Below are the code and all the weights of a small trained network. Each question names an input and a class and asks about switching units off, where a switched-off unit gives its printed mean instead of its output.

import numpy as np


def w(rows, s, z=0):
    codes = np.array(rows[::2]) - 128.0
    scale = np.full(codes.shape[1], s)
    scale[-1] = z or s
    return codes * scale


def f(y):
    return np.maximum(y, 0)


def log_softmax(a):
    a = a - a.max(-1, keepdims=True)
    return a - np.log(np.exp(a).sum(-1, keepdims=True))


def net(x, mask):
    res = np.array(x, float).reshape(1, 7) / 4 @ E
    y = f(res @ A[0][:, :-1].T + A[0][:, -1])
    res = res + np.where(mask, y, B[0][:, -1]) @ B[0][:, :-1]
    return log_softmax(res[-1] @ U[:, :-1].T + U[:, -1])


A, B = {}, {}
E = w([
[122,131,126,146,131,116,128],'x0',
[59,69,142,103,235,143,147],'x1',
[130,187,100,88,157,111,254],'x2',
[145,73,54,206,111,236,159],'x3',
[130,125,129,119,125,133,129],'x4',
[125,135,127,147,136,118,124],'x5',
[130,128,128,131,130,126,127],'x6',
],0.015)
A[0] = w([
[43,138,122,106,241,156,124,66],'neuron 0',
[114,52,140,203,200,191,122,117],'neuron 1',
[122,137,162,96,153,83,93,97],'neuron 2',
[57,89,116,99,205,113,143,31],'neuron 3',
[132,158,143,152,58,155,121,65],'neuron 4',
[121,111,223,70,143,46,71,126],'neuron 5',
[120,27,143,141,132,169,122,101],'neuron 6',
[129,93,159,141,105,124,54,196],'neuron 7',
[180,181,122,158,66,141,111,108],'neuron 8',
[161,70,146,122,165,125,110,141],'neuron 9',
[93,117,152,102,117,165,117,152],'neuron 10',
[135,211,52,93,167,136,140,82],'neuron 11',
[206,115,30,205,139,221,176,173],'neuron 12',
[155,143,116,121,172,141,203,159],'neuron 13',
[151,183,156,112,80,97,175,152],'neuron 14',
[163,127,143,72,152,149,128,108],'neuron 15',
[141,87,127,118,98,94,66,76],'neuron 16',
[76,154,124,105,110,166,126,160],'neuron 17',
[126,167,94,110,164,144,170,197],'neuron 18',
[153,137,49,167,127,182,154,28],'neuron 19',
[39,112,134,88,201,153,133,153],'neuron 20',
[69,65,119,132,141,144,98,131],'neuron 21',
[174,224,111,88,76,42,146,164],'neuron 22',
[207,162,142,119,91,76,155,149],'neuron 23',
[125,67,115,117,96,91,7,162],'neuron 24',
[123,205,144,83,145,77,150,140],'neuron 25',
[147,206,77,146,57,144,91,144],'neuron 26',
[81,130,199,130,178,159,160,159],'neuron 27',
[81,81,107,143,153,168,98,121],'neuron 28',
[148,197,134,142,147,135,111,132],'neuron 29',
[143,130,60,168,108,189,169,6],'neuron 30',
[114,179,119,145,47,151,108,231],'neuron 31',
[128,146,116,127,92,137,52,139],'neuron 32',
[100,92,145,119,179,114,152,162],'neuron 33',
[183,174,154,87,102,114,130,160],'neuron 34',
[229,120,115,148,85,87,114,149],'neuron 35',
[82,165,125,133,132,161,195,29],'neuron 36',
[116,93,117,163,162,174,89,98],'neuron 37',
[59,32,142,177,135,174,137,118],'neuron 38',
[119,104,168,134,92,131,27,121],'neuron 39',
],0.012)
B[0] = w([
[167,108,144,115,43,92,227,190],'neuron 0',
[91,164,105,175,212,164,78,207],'neuron 1',
[105,93,76,82,59,117,179,175],'neuron 2',
[235,159,196,179,57,44,255,174],'neuron 3',
[60,66,17,28,91,190,144,157],'neuron 4',
[117,90,100,107,85,142,250,230],'neuron 5',
[115,132,123,117,180,191,69,178],'neuron 6',
[86,61,41,35,74,152,170,208],'neuron 7',
[71,91,108,89,73,119,189,187],'neuron 8',
[103,117,162,171,184,139,79,160],'neuron 9',
[170,128,143,119,145,121,76,153],'neuron 10',
[83,133,85,88,153,151,109,163],'neuron 11',
[87,85,62,50,58,179,179,253],'neuron 12',
[168,128,157,142,119,80,245,191],'neuron 13',
[120,144,131,143,181,120,37,194],'neuron 14',
[184,97,116,153,101,100,106,142],'neuron 15',
[199,179,210,207,177,123,127,165],'neuron 16',
[134,157,149,126,121,114,121,147],'neuron 17',
[185,168,205,203,189,73,120,193],'neuron 18',
[189,127,194,170,82,79,210,170],'neuron 19',
[97,100,99,101,89,151,160,205],'neuron 20',
[92,144,172,138,214,174,58,177],'neuron 21',
[138,183,142,131,165,123,54,237],'neuron 22',
[78,163,141,129,172,129,46,196],'neuron 23',
[182,97,105,119,27,83,222,222],'neuron 24',
[147,192,156,165,152,125,95,203],'neuron 25',
[139,115,114,121,70,93,175,201],'neuron 26',
[121,92,78,123,80,152,123,183],'neuron 27',
[114,150,141,148,216,176,75,177],'neuron 28',
[96,162,115,153,177,101,110,152],'neuron 29',
[236,165,225,230,107,26,241,170],'neuron 30',
[170,178,186,220,175,81,114,212],'neuron 31',
[170,82,143,135,114,116,229,181],'neuron 32',
[81,93,63,104,67,161,129,182],'neuron 33',
[100,174,153,194,180,127,85,190],'neuron 34',
[164,113,108,96,143,87,184,192],'neuron 35',
[44,21,37,32,106,252,135,151],'neuron 36',
[95,136,137,132,147,152,95,170],'neuron 37',
[82,184,142,157,191,216,63,197],'neuron 38',
[133,139,156,123,74,94,205,204],'neuron 39',
],0.0077,0.022)
U = w([
[173,117,181,151,125,91,159,225],'0',
[95,77,16,97,114,161,148,8],'1',
[107,134,134,142,178,156,7,172],'2',
],0.017,0.0017)

Each question gives the input, the list of numbers given to net, and the class t.
The units are the neurons (one row each of A and B). Each row of codes is followed by its name. A weight is (code - 128) times the scale printed after its matrix; where a second scale follows, it is the last column's (A, B and U).
mask holds one flag per neuron, in row order. A switched-off neuron (its flag False) gives its mean, the last column of its row in B, instead of its output. The means were averaged over made-up inputs and are rounded, as every weight is.
A unit's drop is (log p(t) with every unit on - log p(t) with that unit switched off) / (log p(t) with every unit on - log p(t) with every unit switched off).
The circuit of an input: a set's keep is (log p(t) with only the set's units on - log p(t) with every unit switched off) / (log p(t) with every unit on - log p(t) with every unit switched off). Starting from the 12 units with the biggest drops (on a tie, the unit counted first), units are removed one at a time, each time the one whose removal leaves the highest keep (on an exact tie, the one counted first), for as long as the keep stays at least 0.8.
units of the circuit, in order: the units of the circuit, biggest drop first
k most important neurons: the k neurons with the biggest drops, biggest first
drop when u is switched off: that unit's drop, to one decimal
input [-3,6,0,-5,-5,7,-1], class 1: units of the circuit, in order => [neuron 33]
input [-6,1,-7,1,7,-3,-1], class 2: 2 most important neurons => [neuron 12; neuron 21]
input [6,6,3,-1,-7,-2,-8], class 0: 3 most important neurons => [neuron 3; neuron 12; neuron 7]
input [8,-5,1,8,8,-6,-1], class 0: 4 most important neurons => [neuron 30; neuron 19; neuron 31; neuron 7]
input [-2,-2,1,8,4,0,1], class 0: 3 most important neurons => [neuron 30; neuron 19; neuron 7]
input [-3,-4,7,8,7,8,4], class 0: 2 most important neurons => [neuron 30; neuron 19]
input [-4,3,0,-3,4,5,2], class 1: 2 most important neurons => [neuron 31; neuron 30]
input [-3,1,-6,0,4,3,4], class 1: 3 most important neurons => [neuron 7; neuron 24; neuron 18]
input [-7,-2,6,8,2,-6,-2], class 0: 3 most important neurons => [neuron 30; neuron 19; neuron 18]
input [-8,-3,1,6,7,8,-5], class 0: 2 most important neurons => [neuron 30; neuron 19]
input [3,8,5,-2,-2,-1,7], class 0: 4 most important neurons => [neuron 3; neuron 18; neuron 12; neuron 7]
input [6,1,-3,-3,-5,3,4], class 1: 2 most important neurons => [neuron 18; neuron 30]
input [5,1,-5,-3,-7,-5,6], class 1: 3 most important neurons => [neuron 7; neuron 18; neuron 30]
input [-3,1,-7,-4,0,-1,0], class 1: most important neuron => [neuron 7]
input [2,-1,1,5,2,1,5], class 0: 3 most important neurons => [neuron 30; neuron 7; neuron 19]
input [-3,7,-7,-6,-8,6,-1], class 1: drop when neuron 1 is switched off => 0.0
input [5,-8,5,5,5,-7,-1], class 0: drop when neuron 30 is switched off => 2.4
input [3,-8,7,4,2,-5,-1], class 0: drop when neuron 30 is switched off => 0.3
